Below are the code and all the weights of a small trained network. Each question names an input and a class and asks about switching units off, where a switched-off unit gives its printed mean instead of its output.

import numpy as np


def w(rows, s, z=0):
    codes = np.array(rows[::2]) - 128.0
    scale = np.full(codes.shape[1], s)
    scale[-1] = z or s
    return codes * scale


def f(y):
    return np.maximum(y, 0)


def log_softmax(a):
    a = a - a.max(-1, keepdims=True)
    return a - np.log(np.exp(a).sum(-1, keepdims=True))


def net(x, mask):
    res = np.array(x, float).reshape(1, 7) / 4 @ E
    y = f(res @ A[0][:, :-1].T + A[0][:, -1])
    res = res + np.where(mask, y, B[0][:, -1]) @ B[0][:, :-1]
    return log_softmax(res[-1] @ U[:, :-1].T + U[:, -1])


A, B = {}, {}
E = w([
[131,111,130,126,121,130,122,139,148,109,127],'x0',
[157,113,128,131,109,110,107,118,114,117,119],'x1',
[152,64,203,191,188,123,185,149,87,130,125],'x2',
[118,124,114,125,141,141,133,132,127,127,129],'x3',
[127,111,111,126,123,133,130,137,126,126,121],'x4',
[177,89,101,108,146,107,183,47,197,180,171],'x5',
[84,139,109,117,146,6,148,123,110,74,96],'x6',
],0.021)
A[0] = w([
[136,112,190,180,170,128,129,202,69,123,121,120],'neuron 0',
[94,159,167,135,123,134,119,206,53,90,62,195],'neuron 1',
[141,123,157,167,94,204,104,131,131,164,125,253],'neuron 2',
[141,143,62,80,89,98,151,75,170,142,178,157],'neuron 3',
[66,128,108,125,145,21,166,104,128,85,86,132],'neuron 4',
[62,182,116,80,80,138,35,134,130,118,103,228],'neuron 5',
[166,92,105,118,96,127,137,86,192,169,249,166],'neuron 6',
[169,32,186,170,173,111,211,129,113,179,153,111],'neuron 7',
],0.013,0.011)
B[0] = w([
[191,107,119,169,180,149,132,179,112,90,173,221],'neuron 0',
[119,117,104,173,108,86,115,170,110,93,206,252],'neuron 1',
[134,170,79,126,75,220,95,172,89,127,165,222],'neuron 2',
[147,177,122,66,164,116,132,135,199,156,135,212],'neuron 3',
[160,104,176,133,248,37,125,153,164,66,85,225],'neuron 4',
[77,184,62,95,119,96,57,121,68,120,74,248],'neuron 5',
[157,97,98,65,144,158,140,84,79,169,79,235],'neuron 6',
[125,91,212,140,128,175,156,79,111,58,119,246],'neuron 7',
],0.016,0.03)
U = w([
[86,187,96,141,58,150,56,151,99,150,126,217],'0',
[170,129,127,183,85,169,116,163,115,110,199,204],'1',
[153,139,106,78,105,149,108,90,139,247,119,240],'2',
[157,96,169,123,100,177,169,63,99,126,128,62],'3',
[41,157,112,130,128,38,92,120,115,82,121,188],'4',
[141,100,142,199,148,82,124,173,129,97,162,27],'5',
[177,163,123,74,172,74,129,116,209,157,110,95],'6',
[138,75,198,158,164,106,160,66,174,112,64,2],'7',
],0.015,0.0037)

Each question gives the input, the list of numbers given to net, and the class t.
The units are the neurons (one row each of A and B). Each row of codes is followed by its name. A weight is (code - 128) times the scale printed after its matrix; where a second scale follows, it is the last column's (A, B and U).
mask holds one flag per neuron, in row order. A switched-off neuron (its flag False) gives its mean, the last column of its row in B, instead of its output. The means were averaged over made-up inputs and are rounded, as every weight is.
A unit's drop is (log p(t) with every unit on - log p(t) with that unit switched off) / (log p(t) with every unit on - log p(t) with every unit switched off).
The circuit of an input: a set's keep is (log p(t) with only the set's units on - log p(t) with every unit switched off) / (log p(t) with every unit on - log p(t) with every unit switched off). Starting from all 8 units, units are removed one at a time, each time the one whose removal leaves the highest keep (on an exact tie, the one counted first), for as long as the keep stays at least 0.8.
circuit, biggest first: the units of the circuit, biggest drop first
top k neurons: the k neurons with the biggest drops, biggest first
drop of u: that unit's drop, to one decimal
input [-3,6,-4,-3,4,8,-2], class 2: circuit, biggest first	(neuron 6)
input [5,2,-1,6,-7,2,0], class 2: top 2 neurons	(neuron 4; neuron 7)
input [2,-7,1,4,-5,-8,7], class 5: top 2 neurons	(neuron 0; neuron 1)
input [1,-3,0,6,-6,6,0], class 2: top 3 neurons	(neuron 4; neuron 6; neuron 3)
input [7,-3,0,7,8,1,0], class 2: circuit, biggest first	(neuron 4; neuron 1)
input [-2,-6,-7,4,7,1,6], class 6: top 2 neurons	(neuron 3; neuron 1)
input [6,-7,6,5,-2,1,-1], class 3: top 3 neurons	(neuron 7; neuron 1; neuron 4)
input [0,2,2,-5,-2,6,-1], class 3: top 2 neurons	(neuron 7; neuron 4)
input [-6,7,1,4,-4,-1,0], class 1: circuit, biggest first	(neuron 4; neuron 5)
input [3,5,1,-2,-8,2,-7], class 3: top 4 neurons	(neuron 5; neuron 6; neuron 1; neuron 3)
input [-8,6,1,-8,-4,5,-5], class 3: top 2 neurons	(neuron 7; neuron 5)
input [0,-3,7,2,-4,1,5], class 7: top 2 neurons	(neuron 7; neuron 2)
input [6,-4,1,5,-7,3,1], class 7: top 2 neurons	(neuron 2; neuron 5)
input [-6,4,5,-1,7,-3,0], class 1: circuit, biggest first	(neuron 4)
input [-3,3,3,6,-3,1,-7], class 3: top 3 neurons	(neuron 1; neuron 7; neuron 6)
input [4,-3,4,-5,-2,1,4], class 7: top 2 neurons	(neuron 2; neuron 1)
input [0,0,0,-4,7,4,1], class 6: top 3 neurons	(neuron 3; neuron 2; neuron 7)
input [4,8,-8,5,-5,3,8], class 6: drop of neuron 3	0.7
input [-6,-5,-2,1,3,8,6], class 6: drop of neuron 3	0.2
input [6,-1,-3,-2,0,2,-7], class 2: drop of neuron 6	0.1
input [-5,6,1,3,5,-6,3], class 5: circuit, biggest first	(neuron 0)
